[ 24 -45   1 -15   8  52   1 -72  10  20 -14   4 -11 -32  31 -40 -22  49
   4 -24  37 -42  57 -60  41  -5 -32 -29  -5 -45  -7  -9 -35  -2  30 -15]
J131
[-22  -5  -5  -4   8 -20   3  -1  29   9  -3   4 -15  25   1  53 -39  -6
  17  -4  28 -14 -15  16   9  40  17   1   3 -23 -24 -54  18  12   2 -35]
J93
[-21 -16 -15  -9 -26 -64  30   6  17 -12 -44 -14  -9 -72  31   0 -19 -11
 -10  35  44 -42  -2 -37  23  17  46 -19  19  35  24  41  28   8 -15 -31]
J573
[ 25 -57 -58  -9 -22   6 -15  42 -26  33  15 -25   1  12  12 -34 -45 -39
 -12 -33 -18  -7  -2 -17   7 -30  23  10  50   7  -2   3 -23 -36 -29   9]
J582
[ 15  -4  28 -13  23  44   3   3 -18 -16  50  36 -19 -10  16  29  26  31
  -4 -16  16 -15  36 -21 -19  -3 -39  -9   8 -44  19  -3  28 -25  30  -2]
J671
[ 32   3 -48  23 -13 -19   8   2  15 -21 -41 -28 -14 -36  35 -32 -29   3
   7   3  19  13   3 -24  11 -20 -29  13  15   0   0  26 -35  10 -11 -40]
J963
[-13  11  26 -48  14 -22  22 -13   7  18 -10  28 -26 -29 -28  11  14  30
  27  27   4 -27  32 -17 -10  46  12   1  -5 -11  -7  12  30  -9  46  -9]
J582
[-16  16  -9   9  -1  41  -4  15 -18  12  17  47 -17 -23  11  43  -6  29
  19  -5  12 -15 -11  11  20  30  33 -13  19  -5  17 -15  17  11  30 -42]
J573
[ 12   9 -18 -14 -32  33 -16 -41  46   8 -17  17 -43  -9  -9 -38  -7   9
  42 -50  25 -20  22  -5  50  28   4  -4   9 -52  -1 -16 -14   0  -2 -59]
J375
[ -8   9 -33 -43  -2 -15  -1 -19 -10  80  -3  40  -5 -11 -40   9  -2 -16
  -9  25 -61 -25  -2  66  -9  -5  24 -12 -42 -27 -20 -33  16 -21 -30  19]
J671
[ 40 -13  -4   8  16   5 -49  -1 -33 -36  44 -13  30   5 -10 -12  22  -4
  10 -21   4 -11  43 -21  12 -78  -7   7  -6  16   1  24 -16  -7 -10  26]
J573
[ -7  12  59   6 -25  18 -57 -62  34 -67 -10 -34  -1  45  38  -9 -38 -19
   0 -69  57 -25  31  12  69 -27  29   2  -8 -52  -1  20 -61  19   2   0]
J963
[-48  24  42   1   2 -43 -16  -3  82 -60 -20 -52   6  -8   3  28   4  -8
  49 -52  57  -2   4   1  20  58  11  19  31 -45 -17   7 -18  34 -10 -60]
J573
[ -4   9 -43   0  14  88  -4   1 -27 -11   0  26 -33   9  10 -32 -15  -4
 -20  35 -14 -26   3  42 -25  32  30 -25 -34  -3  14 -24   7  11   1 -15]
J671
[-31   5  37 -45  16 -23  23 -28   5 -17  23  47  -9  -7 -45  13  45 -24
  -8  23  -6  11   3  24 -40  41  31  13 -37  42 -12 -12  40 -10  34  18]
J220
[-14  21 -54 -52   2  40 -20 -29 -15  36   4  30  -4 -42   6  11 -69   0
  -6 -25 -39 -10  10  29  32 -15  45 -23 -20  11  -5 -47 -42   0   2 -36]
J573
[  7 -59  35 -44 -43  37   8  -9  27 -23 -12 -27   7  10 -19 -43 -15 -26
 -32 -20   2  -9   8 -66  -5  -7  19 -12  23  55  11 -11   0 -29 -28  23]
J582
[-32  13  25 -27 -11  51   6  -9  38  -5 -19  28 -20 -34 -35 108  -6  50
  29  -2  13 -27   3  21 -45  23  42  19 -12 -15  -5 -55 -12  -3  28  -5]
J220
[ 15   6  12   1  17  17 -40 -36  -4  39 -28  -7  -7 -13  -8  37 -20  35
  29  -5  17 -12  21  39  25  -3 -12  25  -9 -23  11  13 -51  22  -1   8]
J93
[ 22 -10  -7 -46  37   4 -22 -40  10  30  30   5   0  -3  -4  10 -30  22
  15  -2 -15  -3  42 -24 -10 -14 -39 -47 -51   8  -9  16   1 -15  15  23]
J93
[ 27 -14  13  18  15   3 -25 -16  16  25 -19 -15 -23 -29   2   7  26  37
  32 -46  11   6  22   2  18  -8 -35  13   7 -44   3 -15 -16  15  27 -42]
J963
[-44  -6  22 -33 -20 -50  41 -21  47 -61 -25 -11 -15 -34  -6  18 -26 -19
  17  54  39 -24 -12 -57  23  34  56  -4  34  44 -12   4  37  -9 -12   6]
J131
[  3 -33  29   1  16   0 -23  -7  -9 -35 -59 -18 -31  21 -11 -20 -36 -18
 -39  -4 -31 -56  36  43 -33   3  24   2  -4  10 -12 -30 -26 -18 -27  13]
J131
[ 18 -38 -21 -22  17  63   8   2   3   4  10  13 -11  18 -22 -32  13  12
   4  -5 -37  53 -14 -45 -49  21 -40 -14 -14  28  -3 -19  22 -19  -1  -3]
J375
[  9  11  -3   5  -3  -8   7 -44 -11  24 -13  34 -40  -8  -2 -24  -6 -11
 -15  63 -75   4  17 101  24 -55 -11  27 -12  -2 -11 -30  12   1  42  17]
J93
[-33 -16   3  -1  29  40   4 -39   3 -29  -5  18 -24  12   4 -51  14 -46
 -50  18 -59 -11  13  52  -1   9  22 -17 -41   9 -21 -18  -1   3 -11  54]
J573
[-10  25 -35 -27  17  14  -5 -17 -12  46  11  26 -24  27 -27  37  33 -17
  14   0  -8 -15  -5  42 -13  25  15  20   1 -41  10 -68  20  -6 -16   1]
J131
[-14  27  33 -25  46 -46 -16   6  22  47   8   3 -35  10 -41  43  16   3
  41 -14  15 -49  -7  20  -4  42  15   1  10 -47  11 -61  37  17  -2 -52]
J220
[ 16  -9  -2 -28   7  27 -35 -12 -10  66 -14  21 -48  -5   5  25   9  23
   9 -44 -35   0   5  38  15 -13 -12   4  38 -57  18 -18  12  -5  21 -28]
J582
[ -2  -2 -17   0  14 -25 -14   5 -13 -21  16 -27 -12 -13  16 -11 -14 -49
  -9  -5  20 -15  28  15  37 -13  31  15  -5   7 -17  16 -21   8  -4  53]
J963
[ 21  32  58 -60  -5 -32 -28 -19 -20  11  30  35 -16  13 -39 -38 -16 -30
 -20  19 -33 -41  62  45   5  -7   3 -28 -41  13  -3  21  27 -26  17  33]
J963
[ 22 -45 -10  25  15  52 -15  35  17  -5  -5 -13  -6 -34 -58  20  -2  22
  26 -29  -5  -2  13 -17 -25  32 -14  22  -1  30 -34 -45 -37 -15 -32  18]
J93
[  2  61  12 -22  -3  -5  13  32   0  26  -1  72 -25 -32  -6  84 -29  51
  59  42  19 -23   3  54 -29  23  13  26  52 -11  37  16  36  11  49 -67]
J573
[-25 -14 -13 -33  19 -40  58 -25  19 -15 -17  24 -11  10 -26 -15  18 -20
 -11  26  -6   1   1 -18 -13  12  54   9 -18  44 -24 -16  22  -2  17 -18]
J131
[ 18   1   6 -14 -22 -33   7  -1  12  56  14  12  -3 -31 -11   5  19  13
   7   0   4 -12  -3 -21  32 -43  11  -2  18  -2  -2   1  17   4  21 -12]
J963
[-51  20  13 -17  17   9  17  12 -10 -12  -1  43  -5  28  -3  40 -10 -19
   9  19  17 -33  -9  19  -5  54  81  -7 -33 -17  -3 -53  38  18  13  -8]
J963
[-15  17   6 -72 -15  -8  39 -73  56  -1 -22  -4 -10   8 -34 -15  10  -7
   4  26   0  13  16 -40  -9  11   2  -2 -20  26   4 -18 -10   0  12 -23]
J220
[ 18  25  17 -25  -2 -49  -8  13 -18   8  -8  22 -27 -14  10 -41 -40 -14
  17  -2  10 -52  44  23  40   3  11   2  67 -13  21   3  13   2  12 -69]
J131
[ 67 -63  -8  32   3 114   0  19 -15 -46 -16 -11 -24   0 -33 -44 -16  26
 -18  14 -65  -5  28 -17 -41 -50 -52  15  15  42  17 -18 -41 -49 -49  39]
J582
[ 49 -30 -34 -10  11 -43 -55 -13 -31 -16 -34 -37 -27 -19  11 -36 -27  -8
 -29  38   4 -63  45  27 -10 -45 -18  -2   4 -28  -5  46  -4  -9 -50   5]
J375
[-27 -34  41  -8 -13  -2  20  19  41 -77 -10 -17  26   4 -40  23 -24 -32
  -9  -1 -33  27 -16  46 -71  32   4  31 -13  56 -22 -34   1 -36 -43  28]
J582
[  0 -16  -6  12  15 -28  27 -21 -20 -57  12  27   8  27   0   0  12 -30
 -27  59 -21 -17  23  18 -36 -39  38   7   8  86 -21  39  -8 -17   3  82]
J131
[ 15   9  16 -32 -17   6  -7 -26  37 -21   3 -20   9 -48 -10 -25 -57   7
  22  22   3  21   7  14  -2   3 -41 -10 -24  21  -2  44 -11 -14 -14   2]
J671
[ 23  -6  -3   7 -16  14  -7  19 -13  62  -8  12   5 -32 -24  -2  -6  19
  14 -31   9  -5   4   1  28  11   5  16  -2  -8   6  17 -41  -4 -13  -1]
J963
[-44   7  78 -72 -39 -54  22 -43  34   9  18  33  11 -14 -68 -62  27 -50
  13  21 -33 -10  -3  11  25  49  36   4 -18   6 -19 -38  70 -35   8   8]
J582
[ 28 -21 -37  -4  10   5   4  35 -30 -13  18   2  32 -35  11  49   2  14
  10  11  54 -19  34 -40  -5 -39  15  19  10  10  17  58 -24   0 -30  37]
J963
[ -5   1 -72   5  38  41  32  33 -21  32  11  65  -8 -18  29  38  16  25
  18 -10   6  16 -29 -55 -13  13  18 -11  14   0  11  12  14  10   4 -16]
J573
[ 21 -46  -8  36   9   3 -33  36 -17  -3  -5 -18  -8  -4 -33   2 -14  -6
  -1  22 -10 -40   3  10 -14   2  11  -8  -3  28 -26   9   6 -14 -41  49]
J573
[ 57 -36 -45  33   5  48 -13  46 -19 -20 -45 -11 -28 -25 -18  15 -14  11
 -19 -20 -50 -12  36  20 -20 -62 -32  12   0  22  20 -15 -33 -24 -69   9]
J573
[ -7 -31 -35 -16   2  42 -22  -2  29  16 -20 -23  -4   5   5  16  -8 -10
   3 -44   9  25 -23 -37 -10  42 -27 -17 -10 -27 -13 -56   5   3 -45 -11]
J93
[ 10 -46  11  13  53  92 -11   8 -31  63  34  24 -32 -32 -73  11  23  28
   8  33 -28 -47  22  56 -12  36  -3  35 -27 -33 -18 -55  -3 -17   1  71]
J573
[-25  52   2  -6 -27  34  19  36  21  16 -18  45 -30  -6  24  52 -15  20
   9 -23   4   1 -15  16   1  53  19 -22  24 -22  25 -11   9  17  15 -52]
J963
[ -2  33  11   4  28 -35 -26  34 -41 -25  27  10 -22  16   9  79  12   5
  -4 -10  13 -36  27  38  14 -38  31  19  38 -23  -7  -2  10   9  23   5]
J131
[ 46 -12 -29   6 -15 -40 -26 -14  18 -16 -43 -59 -15  40   7 -69  -8 -30
 -19   1 -33  -7  41  18   5 -61 -54 -12 -15 -21  -7  42 -19  -4 -57  10]
J375
[-13 -42  18  -7   4   0  22 -30  46 -81 -33 -56  25  35  11  14   1  -9
 -16   9  44  12  11 -50 -51  25 -16  -6 -10  43   8  46 -24  -7 -47  35]
J131
[ 55 -16 -50  17   2  60 -30  11 -25  21 -27  18 -43 -42 -21 -17  10  34
  -3 -34 -68  14  27  19  10 -50 -31   4   8   6   7 -10 -32 -16  -9 -34]
J573
[  8 -16  28 -20 -10  28 -13  -3 -11  31 -35   1 -33   8 -61 -64 -11 -42
 -37   9 -57  -4 -36  45 -23   2  43  21 -29  51   6 -66   9 -16 -23  13]
J671
[  7  16  24 -18 -34 -58  20  24  -4 -55   6   8 -13 -18  -6  -1 -27 -45
 -24  27   7 -17 -23   5 -51  14  10  10  22  83  30 -28  53 -41 -17  -9]
J582
[ -6   0  25 -36  26  10  22 -36   2  65  23  52   0  -7 -49  -5  10  -8
  10 -17 -29  -3   3  12  -8  22  12  19 -22  28   8 -49 -10 -21  13  17]
J573
[ 13  19  -8 -29   6 -15   1 -27   0 -15   0  15 -46 -36   2  15 -14  -7
   0  29  25 -44  41  40   2   6 -16   5 -17 -33  23  -6  22  -9  -1 -15]
J220
[-16  -6   3   7  18 -16   3  -5 -20   2  14   2 -30   6  -2   0   1 -28
 -25  53 -36  -4  -4  45  -1  16  -3   4 -10  11 -14 -42  36  -6  18  28]
J93
[  3 -38   5  20  16  -3  37  -5   2 -69  20 -10 -20   0  28  25  67  15
 -11  38  53  -1  33 -97 -14  31 -47 -12  21   5  20  40  44 -18  10  18]
J93
[  6  15 -48 -36 -19  99 -25 -20 -20  40  49  39   2  34 -33  19  -3  24
  38 -21 -18 -11  24   7  29   7  18  -2   5 -50 -10 -52 -26 -15  11 -13]
J582
[-13 -38  14 -19 -11  -6   0 -32  13 -21 -16 -14  34  -2 -13 -50 -13 -28
  -3   7  25   0  -4 -12 -36  32  29  24 -17  31 -17  38 -30 -21 -17  41]
J131
[-20  18  61  -1  -9 -75   8 -48  53 -23 -26 -42 -13   3 -26 -24  34 -31
  -6  -2   3 -10  32  74  33  28 -23  24   9 -11 -13   0 -10  15 -12 -11]
J131
[ 37   5 -26   6  -9 -21 -24  14 -13  16 -53 -28 -23  42  22  68  11   6
 -30 -26 -19  16  14  19 -41 -25 -64 -13  -8 -28  29 -11   1  -5 -39 -14]
J963
[-13  34   3 -46 -33   6 -11  -1  12  25   9  53 -29 -37   3 -28 -26  -4
  23 -19  -8   4  12  11  30  48  13 -19  11 -19   2   3  29  -9  43 -59]
J93
[-15  20   6 -17 -10 -22 -14 -40  36 -52 -47 -49  16 -10  49  29  -3   9
 -12 -24  52 -27  55 -21   6   6 -29 -18  -5 -44  21  53 -48  19 -35 -20]
J573
[-26   4 -10 -32  15 -35  34 -70  14 -36 -28  -1  17  24  -9  51  53   4
   5  41  10  36  24   2  -5  -3  -1  31 -48  -8 -19  65 -13   5   1  62]
J582
[-37  -1  35 -37   2 -49 -33   1  21 -19   2 -13   6  15 -11   0 -45 -43
   3 -62   3   3 -30  -3  -9  44  47 -14   3  22 -19 -47   1  -6  -4 -57]
J220
